Here is a tiny trained network, its code and every weight. The questions are about switching its units off for an input and a target symbol, where a switched-off unit gives its printed mean instead of its output.

import numpy as np


def w(rows, s, z=0):
    codes = np.array(rows[::2]) - 128.0
    scale = np.full(codes.shape[1], s)
    scale[-1] = z or s
    return codes * scale


def norm(h):
    return h / np.sqrt((h * h).mean(-1, keepdims=True) + 1e-5)


def f(y):
    return np.maximum(y, 0)


def softmax(a):
    e = np.exp(a - a.max(-1, keepdims=True))
    return e / e.sum(-1, keepdims=True)


def log_softmax(a):
    a = a - a.max(-1, keepdims=True)
    return a - np.log(np.exp(a).sum(-1, keepdims=True))


def net(x, mask):
    ids = ['ΘΠΦΨγημτ'.index(c) for c in x.split()]
    T = len(ids)
    res = E[ids] + P[:T]
    u = 0
    for l in range(3):
        r = norm(res)
        for j in range(3):
            rows = slice(4 * j, 4 * j + 4)
            q, k, v = (r @ M[l][rows].T for M in (Q, K, V))
            z = softmax(np.where(np.tri(T) > 0, q @ k.T / 4**0.5, -1e9)) @ v
            o = O[l][rows]
            res = res + np.where(mask[u + j], z, o[:, -1]) @ o[:, :-1]
        u += 3
        y = f(norm(res) @ A[l][:, :-1].T + A[l][:, -1])
        res = res + np.where(mask[u : u + 4], y, B[l][:, -1]) @ B[l][:, :-1]
        u += 4
    return log_softmax(norm(res)[-1] @ U[:, :-1].T + U[:, -1])


Q, K, V, O, A, B = {}, {}, {}, {}, {}, {}
E = w([
[107,241,158,129,90],'Θ',
[67,103,99,56,145],'Π',
[121,147,152,97,69],'Φ',
[101,154,58,193,136],'Ψ',
[253,90,113,129,178],'γ',
[20,125,187,219,173],'η',
[144,97,150,188,1],'μ',
[119,152,217,124,121],'τ',
],0.0061)
P = w([
[231,195,166,127,108],'0',
[170,142,165,123,101],'1',
[147,109,170,130,103],'2',
[126,77,160,127,104],'3',
[103,44,171,128,112],'4',
[98,23,171,120,138],'5',
[87,4,166,107,153],'6',
[67,14,184,108,155],'7',
],0.0021)
Q[0] = w([
[197,161,144,84,116],'0.h0',
[165,126,113,148,113],'0.h0',
[80,127,146,117,79],'0.h0',
[94,125,139,125,99],'0.h0',
[92,9,35,167,184],'0.h1',
[117,81,5,123,15],'0.h1',
[224,81,161,54,113],'0.h1',
[156,238,83,73,171],'0.h1',
[174,130,94,86,125],'0.h2',
[77,141,155,106,150],'0.h2',
[99,142,158,167,108],'0.h2',
[98,221,58,57,88],'0.h2',
],0.015)
K[0] = w([
[190,169,154,177,96],'0.h0',
[160,120,176,126,157],'0.h0',
[61,121,152,103,89],'0.h0',
[77,121,146,105,103],'0.h0',
[177,48,59,208,196],'0.h1',
[109,47,9,133,41],'0.h1',
[217,136,127,56,85],'0.h1',
[124,227,66,94,122],'0.h1',
[116,106,194,148,128],'0.h2',
[143,145,109,123,70],'0.h2',
[116,167,87,119,131],'0.h2',
[112,234,229,132,64],'0.h2',
],0.014)
V[0] = w([
[218,143,136,87,108],'0.h0',
[178,157,143,255,101],'0.h0',
[107,152,87,170,88],'0.h0',
[195,80,85,128,198],'0.h0',
[172,125,135,155,115],'0.h1',
[168,160,65,213,133],'0.h1',
[153,106,222,90,151],'0.h1',
[104,91,134,69,43],'0.h1',
[140,67,145,168,126],'0.h2',
[30,102,97,86,147],'0.h2',
[110,127,102,19,110],'0.h2',
[146,100,124,109,129],'0.h2',
],0.0074)
O[0] = w([
[192,181,60,156,153,106],'0.h0',
[42,230,76,209,104,128],'0.h0',
[86,158,142,91,144,129],'0.h0',
[146,56,2,110,135,2],'0.h0',
[145,155,138,145,81,162],'0.h1',
[91,150,113,112,13,99],'0.h1',
[169,141,110,202,199,174],'0.h1',
[188,128,220,101,151,210],'0.h1',
[119,93,63,171,126,136],'0.h2',
[38,150,166,61,92,111],'0.h2',
[89,165,97,34,155,106],'0.h2',
[123,126,70,116,123,112],'0.h2',
],0.0063,0.0049)
A[0] = w([
[155,180,204,55,137,225],'0.n0',
[143,103,145,93,218,38],'0.n1',
[221,55,141,126,91,192],'0.n2',
[113,84,61,1,140,2],'0.n3',
],0.0091,0.0012)
B[0] = w([
[123,116,116,55,236,253],'0.n0',
[173,170,200,69,170,180],'0.n1',
[197,176,170,87,198,201],'0.n2',
[185,3,183,177,148,169],'0.n3',
],0.007,0.0061)
Q[1] = w([
[155,180,88,89,19],'1.h0',
[62,118,123,99,84],'1.h0',
[165,142,129,125,124],'1.h0',
[105,167,65,192,160],'1.h0',
[120,67,163,193,117],'1.h1',
[114,184,58,59,99],'1.h1',
[113,32,166,125,139],'1.h1',
[71,172,131,173,107],'1.h1',
[169,109,247,152,192],'1.h2',
[115,87,135,106,165],'1.h2',
[145,61,106,91,92],'1.h2',
[196,133,97,108,95],'1.h2',
],0.014)
K[1] = w([
[6,179,105,128,198],'1.h0',
[50,145,118,108,92],'1.h0',
[140,121,127,138,157],'1.h0',
[174,208,191,174,100],'1.h0',
[93,84,195,149,111],'1.h1',
[126,192,95,86,159],'1.h1',
[103,62,178,97,71],'1.h1',
[100,191,179,175,131],'1.h1',
[158,20,131,144,174],'1.h2',
[138,110,129,66,138],'1.h2',
[93,164,90,91,152],'1.h2',
[110,166,64,141,130],'1.h2',
],0.014)
V[1] = w([
[181,57,196,176,100],'1.h0',
[155,96,157,148,111],'1.h0',
[198,93,177,81,2],'1.h0',
[165,110,103,107,75],'1.h0',
[42,163,81,167,218],'1.h1',
[85,103,123,116,180],'1.h1',
[126,140,122,132,141],'1.h1',
[117,55,157,68,155],'1.h1',
[137,157,114,198,142],'1.h2',
[128,128,147,139,112],'1.h2',
[130,91,201,64,55],'1.h2',
[153,144,178,161,68],'1.h2',
],0.0086)
O[1] = w([
[125,174,97,240,107,254],'1.h0',
[131,149,120,170,116,182],'1.h0',
[159,228,99,174,10,169],'1.h0',
[161,162,139,139,61,83],'1.h0',
[72,2,122,126,132,72],'1.h1',
[70,101,108,166,117,106],'1.h1',
[133,107,123,122,126,127],'1.h1',
[74,172,92,197,102,131],'1.h1',
[93,184,154,114,154,160],'1.h2',
[129,158,122,124,126,149],'1.h2',
[182,133,48,142,53,149],'1.h2',
[115,196,95,117,108,194],'1.h2',
],0.0076,0.0047)
A[1] = w([
[23,125,69,18,27,39],'1.n0',
[38,33,118,126,131,3],'1.n1',
[76,157,175,165,182,153],'1.n2',
[92,102,46,111,2,195],'1.n3',
],0.0096,0.0011)
B[1] = w([
[78,134,219,46,82,176],'1.n0',
[113,43,133,118,113,154],'1.n1',
[112,106,107,187,90,253],'1.n2',
[158,190,247,136,133,176],'1.n3',
],0.011,0.0059)
Q[2] = w([
[173,123,59,162,198],'2.h0',
[88,129,96,72,118],'2.h0',
[30,101,4,104,69],'2.h0',
[143,109,206,189,43],'2.h0',
[158,45,126,147,25],'2.h1',
[78,142,168,207,150],'2.h1',
[89,93,51,119,129],'2.h1',
[164,197,156,226,137],'2.h1',
[143,52,73,172,101],'2.h2',
[245,135,171,212,240],'2.h2',
[220,92,188,130,100],'2.h2',
[192,190,80,86,149],'2.h2',
],0.011)
K[2] = w([
[113,150,82,182,169],'2.h0',
[101,161,152,103,129],'2.h0',
[62,183,238,145,146],'2.h0',
[191,53,165,145,61],'2.h0',
[111,100,99,141,24],'2.h1',
[47,146,112,174,155],'2.h1',
[140,58,58,116,138],'2.h1',
[114,191,123,205,152],'2.h1',
[165,129,145,230,103],'2.h2',
[185,158,10,161,229],'2.h2',
[157,181,53,107,127],'2.h2',
[51,151,72,124,121],'2.h2',
],0.012)
V[2] = w([
[85,203,103,169,232],'2.h0',
[61,159,74,230,132],'2.h0',
[200,114,153,125,158],'2.h0',
[96,152,137,76,128],'2.h0',
[89,100,177,129,109],'2.h1',
[97,74,215,39,180],'2.h1',
[165,64,63,172,152],'2.h1',
[235,26,214,123,62],'2.h1',
[47,92,102,114,149],'2.h2',
[158,98,109,135,127],'2.h2',
[205,114,183,134,101],'2.h2',
[126,113,255,96,93],'2.h2',
],0.0071)
O[2] = w([
[158,75,74,59,58,202],'2.h0',
[205,158,66,39,153,102],'2.h0',
[47,121,97,142,84,225],'2.h0',
[160,99,174,152,118,91],'2.h0',
[141,143,101,86,96,160],'2.h1',
[184,242,79,171,52,135],'2.h1',
[145,112,226,133,98,25],'2.h1',
[253,48,122,176,69,152],'2.h1',
[155,233,123,137,135,20],'2.h2',
[136,128,95,96,132,95],'2.h2',
[132,56,153,89,98,224],'2.h2',
[170,116,247,108,45,251],'2.h2',
],0.0062,0.0033)
A[2] = w([
[164,100,116,65,151,255],'2.n0',
[114,143,179,111,105,148],'2.n1',
[165,157,77,186,68,68],'2.n2',
[187,109,8,99,133,131],'2.n3',
],0.016,0.00087)
B[2] = w([
[159,109,109,90,98,170],'2.n0',
[111,117,91,127,154,254],'2.n1',
[167,172,118,151,71,226],'2.n2',
[114,104,5,140,130,156],'2.n3',
],0.019,0.0063)
U = w([
[41,54,122,197,96,123],'Θ',
[212,98,153,62,167,155],'Π',
[144,130,171,208,226,95],'Φ',
[182,209,115,175,59,167],'Ψ',
[118,97,2,118,139,189],'γ',
[136,55,121,114,91,6],'η',
[70,142,197,57,64,133],'μ',
[50,200,101,74,181,156],'τ',
],0.0082,0.0018)

Each question gives the input, a string of symbols that net reads in full, and the target symbol t.
The units are the heads (4 rows each of Q, K, V and O) and the neurons (one row each of A and B). Each row of codes is followed by its name. A weight is (code - 128) times the scale printed after its matrix; where a second scale follows, it is the last column's (O, A, B and U).
mask holds one flag per unit, layer by layer, with each layer's heads first. A switched-off unit (its flag False) gives its mean, the last column of its rows in O or B, instead of its output. The means were averaged over made-up inputs and are rounded, as every weight is.
A unit's drop is (log p(t) with every unit on - log p(t) with that unit switched off) / (log p(t) with every unit on - log p(t) with every unit switched off).
The circuit of an input: a set's keep is (log p(t) with only the set's units on - log p(t) with every unit switched off) / (log p(t) with every unit on - log p(t) with every unit switched off). Starting from the 12 units with the biggest drops (on a tie, the unit counted first), units are removed one at a time, each time the one whose removal leaves the highest keep (on an exact tie, the one counted first), for as long as the keep stays at least 0.8.
units of the circuit, in order: the units of the circuit, biggest drop first
unit that matters most: the unit with the biggest drop
k most important neurons: the k neurons with the biggest drops, biggest first
top k neurons in layer l: the k neurons of layer l with the biggest drops, biggest first
which heads matter: for each layer, one digit per head in row order, 1 if its drop is at least 0.15 and else 0, layers parted by /
input Φ τ μ Φ τ μ μ Π, target Π: unit that matters most => 0.h0
input τ μ Ψ τ τ, target Φ: which heads matter => 110 / 011 / 010
input η η η μ Φ, target Π: which heads matter => 010 / 000 / 000
input Θ η μ Π Φ, target Φ: units of the circuit, in order => [2.h0, 0.h1]
input Π μ μ μ τ Φ μ Φ, target Φ: units of the circuit, in order => [0.h1, 2.n2]
input μ τ μ, target Φ: which heads matter => 111 / 111 / 010
input Θ τ η η Ψ τ, target Θ: which heads matter => 101 / 010 / 000
input Π Ψ γ μ τ μ, target γ: units of the circuit, in order => [2.h2, 0.h0]
input Ψ η μ γ μ Π τ, target γ: units of the circuit, in order => [0.h0, 2.h2]
input τ μ η μ μ γ γ μ, target γ: 2 most important neurons => [1.n3, 2.n3]
input μ Φ τ Θ Π μ Π τ, target τ: units of the circuit, in order => [0.h2, 0.h1]
input μ μ Φ μ, target Π: which heads matter => 111 / 010 / 010
input η γ Π Θ μ Φ Θ, target γ: which heads matter => 101 / 001 / 001
input μ Π τ η μ, target μ: units of the circuit, in order => [0.h2]
input Π μ γ Θ μ η, target γ: which heads matter => 100 / 000 / 000
input Π τ μ γ Φ, target γ: top 2 neurons in layer 0 => [0.n0, 0.n3]
input μ η τ μ, target Θ: units of the circuit, in order => [1.n2, 0.h0, 1.h0]
input μ τ Θ, target τ: which heads matter => 000 / 000 / 000
input τ η Φ τ μ γ μ Ψ, target μ: which heads matter => 010 / 000 / 000
input μ μ Π μ μ μ Θ, target Θ: 2 most important neurons => [0.n2, 0.n1]
input μ τ μ Φ τ τ μ, target Π: unit that matters most => 0.h1
input Θ μ μ μ τ η, target Θ: units of the circuit, in order => [1.h1, 0.h0]
input μ μ Φ, target Π: which heads matter => 110 / 000 / 000
input μ μ Θ μ, target τ: which heads matter => 110 / 101 / 010
input γ μ Π τ τ η, target γ: top 2 neurons in layer 0 => [0.n1, 0.n0]
input Φ η Φ τ, target Φ: which heads matter => 010 / 000 / 010
input γ τ μ τ μ Π, target γ: top 2 neurons in layer 0 => [0.n2, 0.n1]
input μ τ η Θ η Π Θ Θ, target Θ: 2 most important neurons => [1.n2, 0.n2]
input η μ μ η μ, target Θ: which heads matter => 111 / 110 / 010
input γ η μ μ τ τ Θ μ, target Φ: unit that matters most => 0.h2
